Here is a tiny trained network, its code and every weight. The questions are about switching its units off for an input and a target symbol, where a switched-off unit gives its printed mean instead of its output.

import numpy as np


def w(rows, s, z=0):
    codes = np.array(rows[::2]) - 128.0
    scale = np.full(codes.shape[1], s)
    scale[-1] = z or s
    return codes * scale


def f(y):
    return y / 2 * (1 + np.tanh(0.7978845608 * (y + 0.044715 * y**3)))


def softmax(a):
    e = np.exp(a - a.max(-1, keepdims=True))
    return e / e.sum(-1, keepdims=True)


def log_softmax(a):
    a = a - a.max(-1, keepdims=True)
    return a - np.log(np.exp(a).sum(-1, keepdims=True))


def net(x, mask):
    ids = ['Θαβδεζημξφω'.index(c) for c in x.split()]
    T = len(ids)
    res = E[ids] + P[:T]
    u = 0
    for l in range(2):
        q, k, v = (res @ M[l].T for M in (Q, K, V))
        z = softmax(np.where(np.tri(T) > 0, q @ k.T / 4**0.5, -1e9)) @ v
        res = res + np.where(mask[u], z, O[l][:, -1]) @ O[l][:, :-1]
        u += 1
        y = f(res @ A[l][:, :-1].T + A[l][:, -1])
        res = res + np.where(mask[u : u + 16], y, B[l][:, -1]) @ B[l][:, :-1]
        u += 16
    return log_softmax(res[-1] @ U[:, :-1].T + U[:, -1])


Q, K, V, O, A, B = {}, {}, {}, {}, {}, {}
E = w([
[148,92,121,139,186,106],'Θ',
[157,98,79,118,144,162],'α',
[108,111,61,171,82,126],'β',
[120,99,99,161,54,63],'δ',
[144,103,71,117,148,141],'ε',
[139,74,103,142,180,108],'ζ',
[149,67,123,189,125,57],'η',
[91,156,61,119,178,116],'μ',
[51,253,82,111,26,250],'ξ',
[116,165,69,171,94,227],'φ',
[38,179,82,152,50,91],'ω',
],0.021)
P = w([
[196,126,154,83,93,133],'0',
[87,140,184,112,173,147],'1',
[162,160,109,121,172,121],'2',
[75,128,175,124,153,149],'3',
[158,167,86,130,172,117],'4',
[68,124,163,137,135,148],'5',
[159,164,66,137,160,118],'6',
[67,120,154,147,114,147],'7',
[160,161,48,143,146,118],'8',
[61,122,145,162,101,139],'9',
[153,184,57,158,142,108],'10',
[58,117,129,177,90,133],'11',
[181,156,10,144,105,138],'12',
[73,109,126,174,84,127],'13',
],0.014)
Q[0] = w([
[160,231,147,224,109,101],'L0H0',
[22,93,141,54,195,122],'L0H0',
[110,75,211,142,2,92],'L0H0',
[78,145,16,222,205,85],'L0H0',
],0.006)
K[0] = w([
[164,121,190,153,93,61],'L0H0',
[65,183,95,113,178,121],'L0H0',
[202,167,234,72,184,61],'L0H0',
[74,105,25,255,86,135],'L0H0',
],0.0081)
V[0] = w([
[182,116,136,177,145,185],'L0H0',
[114,136,144,253,91,118],'L0H0',
[105,176,124,116,107,212],'L0H0',
[86,1,86,166,148,60],'L0H0',
],0.0054)
O[0] = w([
[114,191,167,200,138,115,87],'L0H0',
[87,144,56,255,214,201,252],'L0H0',
[104,163,211,165,129,165,181],'L0H0',
[69,43,125,189,113,98,192],'L0H0',
],0.0074,0.0026)
A[0] = w([
[15,90,149,121,144,107,150],'L0N0',
[93,112,151,141,223,147,185],'L0N1',
[75,175,125,133,107,178,59],'L0N2',
[157,98,86,96,155,89,171],'L0N3',
[216,168,101,172,45,125,255],'L0N4',
[93,144,190,118,181,193,182],'L0N5',
[38,118,129,181,162,186,162],'L0N6',
[153,154,108,115,110,164,139],'L0N7',
[156,81,153,134,126,96,105],'L0N8',
[144,120,160,104,202,191,144],'L0N9',
[108,158,132,86,141,202,116],'L0N10',
[51,143,25,149,115,113,127],'L0N11',
[184,67,209,62,161,77,100],'L0N12',
[56,54,254,147,93,194,238],'L0N13',
[160,128,136,140,200,106,123],'L0N14',
[240,142,121,140,241,157,132],'L0N15',
],0.0086,0.0037)
B[0] = w([
[145,73,151,124,38,179,173],'L0N0',
[74,133,3,119,87,109,170],'L0N1',
[144,131,100,143,68,137,164],'L0N2',
[191,96,88,76,142,110,157],'L0N3',
[57,178,57,178,173,84,181],'L0N4',
[110,40,88,80,147,111,151],'L0N5',
[161,99,94,113,72,141,214],'L0N6',
[166,153,91,159,145,120,143],'L0N7',
[139,100,166,133,158,164,133],'L0N8',
[55,81,150,92,154,114,147],'L0N9',
[148,88,149,168,120,108,151],'L0N10',
[98,144,153,149,81,125,252],'L0N11',
[195,110,148,122,146,183,134],'L0N12',
[109,18,94,180,147,111,165],'L0N13',
[151,180,90,159,121,199,149],'L0N14',
[63,142,118,189,178,186,178],'L0N15',
],0.0075,0.012)
Q[1] = w([
[210,214,4,210,162,168],'L1H0',
[74,133,181,168,115,187],'L1H0',
[253,161,168,89,79,86],'L1H0',
[11,140,44,183,127,119],'L1H0',
],0.0062)
K[1] = w([
[163,131,178,254,120,82],'L1H0',
[37,195,205,169,97,181],'L1H0',
[208,183,209,39,158,129],'L1H0',
[111,136,76,218,85,58],'L1H0',
],0.0068)
V[1] = w([
[54,121,216,179,185,101],'L1H0',
[253,70,81,165,163,141],'L1H0',
[156,168,163,175,126,253],'L1H0',
[89,166,118,108,118,136],'L1H0',
],0.0078)
O[1] = w([
[205,102,2,147,173,53,2],'L1H0',
[52,139,196,204,174,73,54],'L1H0',
[124,122,147,175,142,220,94],'L1H0',
[52,58,95,85,125,145,181],'L1H0',
],0.0094,0.007)
A[1] = w([
[115,48,119,63,175,115,79],'L1N0',
[122,157,63,121,141,99,165],'L1N1',
[48,226,80,162,102,129,151],'L1N2',
[106,192,177,103,170,138,254],'L1N3',
[120,171,124,203,170,115,128],'L1N4',
[124,165,100,136,190,48,126],'L1N5',
[49,125,120,146,69,144,52],'L1N6',
[180,109,110,128,215,169,140],'L1N7',
[95,55,93,90,95,89,106],'L1N8',
[205,76,163,196,159,128,190],'L1N9',
[79,120,138,63,76,189,114],'L1N10',
[152,133,155,60,96,175,78],'L1N11',
[93,135,168,188,117,101,156],'L1N12',
[122,174,84,74,140,68,182],'L1N13',
[139,252,145,137,148,169,73],'L1N14',
[121,119,103,163,134,151,180],'L1N15',
],0.011,0.004)
B[1] = w([
[154,175,152,150,97,104,149],'L1N0',
[122,75,190,135,139,129,171],'L1N1',
[110,119,128,103,171,139,245],'L1N2',
[129,170,162,154,44,127,142],'L1N3',
[155,105,162,153,122,190,161],'L1N4',
[212,117,157,140,139,87,161],'L1N5',
[151,117,106,125,178,135,252],'L1N6',
[146,143,63,78,131,133,147],'L1N7',
[167,133,106,131,99,130,212],'L1N8',
[136,151,112,94,69,254,139],'L1N9',
[172,152,173,112,131,118,238],'L1N10',
[115,145,181,198,155,148,153],'L1N11',
[101,107,121,103,94,145,161],'L1N12',
[101,110,119,91,144,73,157],'L1N13',
[168,223,90,156,127,51,151],'L1N14',
[100,117,149,140,143,87,183],'L1N15',
],0.01,0.023)
U = w([
[254,159,102,107,115,173,4],'Θ',
[131,147,125,222,92,119,150],'α',
[52,71,135,129,184,162,103],'β',
[163,112,106,106,180,79,101],'δ',
[123,163,120,164,96,97,205],'ε',
[145,117,187,105,151,169,89],'ζ',
[188,115,144,218,149,108,169],'η',
[120,161,144,114,120,104,249],'μ',
[164,206,97,108,148,130,129],'ξ',
[121,156,104,207,169,143,38],'φ',
[129,127,103,10,122,150,253],'ω',
],0.0085,0.0052)

Each question gives the input, a string of symbols that net reads in full, and the target symbol t.
The units are the heads (4 rows each of Q, K, V and O) and the neurons (one row each of A and B). Each row of codes is followed by its name. A weight is (code - 128) times the scale printed after its matrix; where a second scale follows, it is the last column's (O, A, B and U).
mask holds one flag per unit, layer by layer, with each layer's heads first. A switched-off unit (its flag False) gives its mean, the last column of its rows in O or B, instead of its output. The means were averaged over made-up inputs and are rounded, as every weight is.
A unit's drop is (log p(t) with every unit on - log p(t) with that unit switched off) / (log p(t) with every unit on - log p(t) with every unit switched off).
The circuit of an input: a set's keep is (log p(t) with only the set's units on - log p(t) with every unit switched off) / (log p(t) with every unit on - log p(t) with every unit switched off). Starting from the 12 units with the biggest drops (on a tie, the unit counted first), units are removed one at a time, each time the one whose removal leaves the highest keep (on an exact tie, the one counted first), for as long as the keep stays at least 0.8.
units of the circuit, in order: the units of the circuit, biggest drop first
unit that matters most: the unit with the biggest drop
top k neurons in layer l: the k neurons of layer l with the biggest drops, biggest first
input α ξ α ξ, target ζ: units of the circuit, in order -> [L1H0, L1N11, L0N6]
input η η ξ Θ ξ δ ζ, target δ: units of the circuit, in order -> [L1H0, L0N13, L1N13]
input η φ ε δ β η Θ ω ε ξ Θ μ μ, target ξ: top neuron in layer 0 -> [L0N11]
input ζ α ω μ δ, target δ: top 2 neurons in layer 1 -> [L1N13, L1N5]
input φ δ Θ β ξ δ, target ζ: units of the circuit, in order -> [L1H0, L0N2, L0N4, L1N10]
input ξ ω ξ ζ, target Θ: units of the circuit, in order -> [L1H0, L1N0]
input ξ ζ μ, target ξ: units of the circuit, in order -> [L1N14, L0H0]
input ζ η ξ ω Θ Θ, target Θ: units of the circuit, in order -> [L1H0, L1N0]
input β μ μ η α α μ ξ η Θ η μ ζ, target η: units of the circuit, in order -> [L1H0, L1N5]
input ε ε φ β α μ α Θ μ Θ δ β Θ, target β: top 2 neurons in layer 0 -> [L0N15, L0N13]
input δ Θ α δ μ ε η ε Θ α Θ, target η: units of the circuit, in order -> [L1H0, L1N5]
input ξ Θ Θ, target ξ: units of the circuit, in order -> [L1N14, L0H0, L0N15]
input φ δ β ζ Θ, target β: units of the circuit, in order -> [L0N15, L1N10]
input ξ ζ α, target ξ: unit that matters most -> L1N14
input ζ α η ζ φ μ ζ ω, target Θ: top 2 neurons in layer 0 -> [L0N0, L0N11]
input φ ε δ ω β μ, target Θ: top 2 neurons in layer 0 -> [L0N0, L0N13]
input η φ μ, target φ: units of the circuit, in order -> [L0N15, L1H0, L0H0, L1N10]
input ζ ω ω μ, target Θ: top 3 neurons in layer 1 -> [L1N8, L1N10, L1N0]
input φ Θ Θ, target φ: top 2 neurons in layer 0 -> [L0N15, L0N1]
input δ φ μ μ Θ η ζ φ Θ Θ Θ ω μ φ, target Θ: units of the circuit, in order -> [L1H0]
input ξ η δ ξ ξ ε ζ η ζ, target η: top 2 neurons in layer 0 -> [L0N15, L0N13]
input ω φ μ μ δ ω Θ, target ω: top 3 neurons in layer 0 -> [L0N13, L0N15, L0N11]
input μ Θ α Θ ω β α ζ Θ η μ, target η: top 2 neurons in layer 1 -> [L1N5, L1N4]
input Θ β ζ, target β: top 3 neurons in layer 0 -> [L0N15, L0N1, L0N6]
